Here is a tiny trained network, its code and every weight. The questions are about switching its units off for an input and a target symbol, where a switched-off unit gives its printed mean instead of its output.

import numpy as np


def w(rows, s, z=0):
    codes = np.array(rows[::2]) - 128.0
    scale = np.full(codes.shape[1], s)
    scale[-1] = z or s
    return codes * scale


def f(y):
    return y / 2 * (1 + np.tanh(0.7978845608 * (y + 0.044715 * y**3)))


def softmax(a):
    e = np.exp(a - a.max(-1, keepdims=True))
    return e / e.sum(-1, keepdims=True)


def log_softmax(a):
    a = a - a.max(-1, keepdims=True)
    return a - np.log(np.exp(a).sum(-1, keepdims=True))


def net(x, mask):
    ids = ['αβγεηλμξπστφ'.index(c) for c in x.split()]
    T = len(ids)
    res = E[ids] + P[:T]
    q, k, v = (res @ M[0].T for M in (Q, K, V))
    z = softmax(np.where(np.tri(T) > 0, q @ k.T / 3**0.5, -1e9)) @ v
    res = res + np.where(mask[0], z, O[0][:, -1]) @ O[0][:, :-1]
    y = f(res @ A[0][:, :-1].T + A[0][:, -1])
    res = res + np.where(mask[1:17], y, B[0][:, -1]) @ B[0][:, :-1]
    return log_softmax(res[-1] @ U[:, :-1].T + U[:, -1])


Q, K, V, O, A, B = {}, {}, {}, {}, {}, {}
E = w([
[51,122,122,56,176],'α',
[26,161,143,164,32],'β',
[101,194,179,136,14],'γ',
[197,158,149,46,126],'ε',
[102,156,150,7,163],'η',
[103,97,92,152,135],'λ',
[130,98,67,123,112],'μ',
[203,107,190,154,129],'ξ',
[123,170,217,57,184],'π',
[140,112,144,170,140],'σ',
[87,130,137,101,17],'τ',
[195,161,85,159,49],'φ',
],0.016)
P = w([
[178,255,95,146,210],'0',
[157,172,154,87,154],'1',
[144,186,159,86,154],'2',
[126,142,165,90,137],'3',
[117,155,168,88,138],'4',
[110,135,166,83,135],'5',
[114,139,168,74,136],'6',
[104,136,172,79,138],'7',
[107,134,174,69,136],'8',
[96,141,175,74,139],'9',
[105,139,168,80,138],'10',
],0.0092)
Q[0] = w([
[94,29,143,183,2],'H0',
[157,68,142,174,141],'H0',
[93,165,189,104,43],'H0',
],0.023)
K[0] = w([
[70,5,238,51,102],'H0',
[144,58,108,107,57],'H0',
[32,160,160,57,191],'H0',
],0.02)
V[0] = w([
[136,103,183,213,99],'H0',
[171,144,7,74,7],'H0',
[193,172,224,110,111],'H0',
],0.016)
O[0] = w([
[180,137,159,71,111,64],'H0',
[110,55,7,64,77,116],'H0',
[136,31,202,139,125,252],'H0',
],0.015,0.011)
A[0] = w([
[80,154,143,115,193,68],'N0',
[125,197,143,136,127,141],'N1',
[177,135,120,185,151,54],'N2',
[109,167,134,43,204,69],'N3',
[141,97,92,167,95,50],'N4',
[166,105,74,121,139,159],'N5',
[94,131,103,185,143,117],'N6',
[127,179,117,28,137,2],'N7',
[177,83,122,77,183,144],'N8',
[117,158,137,10,152,116],'N9',
[216,131,93,177,96,139],'N10',
[78,139,106,100,108,161],'N11',
[179,142,152,162,47,130],'N12',
[88,177,120,141,93,229],'N13',
[61,135,135,63,200,168],'N14',
[149,71,123,99,230,91],'N15',
],0.014,0.0056)
B[0] = w([
[125,100,82,59,140,214],'N0',
[168,118,79,103,163,214],'N1',
[80,167,174,92,119,178],'N2',
[145,95,184,111,26,153],'N3',
[135,81,148,45,121,167],'N4',
[111,100,122,227,152,184],'N5',
[141,66,134,145,103,198],'N6',
[77,42,67,80,32,163],'N7',
[60,250,152,185,154,254],'N8',
[113,59,195,152,236,203],'N9',
[114,100,85,123,194,131],'N10',
[139,140,206,94,125,197],'N11',
[169,85,51,127,107,237],'N12',
[154,215,142,157,103,209],'N13',
[160,169,91,200,143,195],'N14',
[127,144,51,72,72,248],'N15',
],0.017,0.0085)
U = w([
[188,186,76,143,192,255],'α',
[110,253,232,41,76,133],'β',
[166,106,70,16,28,110],'γ',
[118,167,108,8,227,148],'ε',
[144,128,154,212,88,77],'η',
[81,128,86,115,196,127],'λ',
[77,119,77,92,196,47],'μ',
[90,194,150,132,239,140],'ξ',
[211,110,175,136,249,152],'π',
[52,188,62,59,100,149],'σ',
[75,129,179,49,147,85],'τ',
[155,71,5,150,212,94],'φ',
],0.0048,0.0056)

Each question gives the input, a string of symbols that net reads in full, and the target symbol t.
The units are the heads (3 rows each of Q, K, V and O) and the neurons (one row each of A and B). Each row of codes is followed by its name. A weight is (code - 128) times the scale printed after its matrix; where a second scale follows, it is the last column's (O, A, B and U).
mask holds one flag per unit, heads first, then neurons. A switched-off unit (its flag False) gives its mean, the last column of its rows in O or B, instead of its output. The means were averaged over made-up inputs and are rounded, as every weight is.
A unit's drop is (log p(t) with every unit on - log p(t) with that unit switched off) / (log p(t) with every unit on - log p(t) with every unit switched off).
The circuit of an input: a set's keep is (log p(t) with only the set's units on - log p(t) with every unit switched off) / (log p(t) with every unit on - log p(t) with every unit switched off). Starting from the 12 units with the biggest drops (on a tie, the unit counted first), units are removed one at a time, each time the one whose removal leaves the highest keep (on an exact tie, the one counted first), for as long as the keep stays at least 0.8.
circuit, biggest first: the units of the circuit, biggest drop first
most important unit: the unit with the biggest drop
top k neurons: the k neurons with the biggest drops, biggest first
input α τ ε α λ α ξ π η, target α: circuit, biggest first => N14; H0
input β γ ε λ μ γ σ γ σ ξ π, target τ: top 2 neurons => N9; N7
input β ξ λ π φ η, target τ: top 2 neurons => N9; N7
input ξ β η, target β: circuit, biggest first => N3; H0
input γ β τ σ λ τ α, target ξ: top neuron => N8
input ξ β λ γ, target γ: circuit, biggest first => N8; H0
input γ ε ε ε ε, target ξ: circuit, biggest first => N8; N9; H0
input ε β λ ξ γ π β, target π: circuit, biggest first => H0; N1
input γ γ λ, target σ: circuit, biggest first => H0; N8; N15
input ξ ξ ε γ ξ β β ξ γ ξ ε, target β: top 2 neurons => N8; N15
input π σ λ γ γ α, target ε: top 3 neurons => N0; N15; N2
input α π ξ γ ξ γ ξ γ λ, target β: circuit, biggest first => H0; N8; N9
input φ β η α ε τ σ β, target α: circuit, biggest first => H0; N13; N1
input β λ σ λ π α λ ξ β ε ε, target τ: most important unit => N9
input γ ξ α ξ ξ η β β τ γ, target η: top 2 neurons => N6; N13
input ε τ ξ μ α λ ε μ η π π, target σ: circuit, biggest first => H0; N15; N8
input ξ μ ξ ξ π η τ, target η: circuit, biggest first => H0; N6
input μ λ γ γ π τ η γ γ π, target η: top 3 neurons => N14; N3; N9
input ε ε λ ξ π λ τ λ λ ε, target σ: circuit, biggest first => H0; N15; N8
input μ λ λ α ε α, target η: most important unit => H0
input λ ξ σ γ λ ξ λ λ β π, target γ: top 2 neurons => N3; N7
input λ ξ α, target γ: top 3 neurons => N3; N7; N8
input μ τ σ λ γ γ μ ε, target η: top 2 neurons => N5; N7
input ε α λ, target γ: top 2 neurons => N15; N4
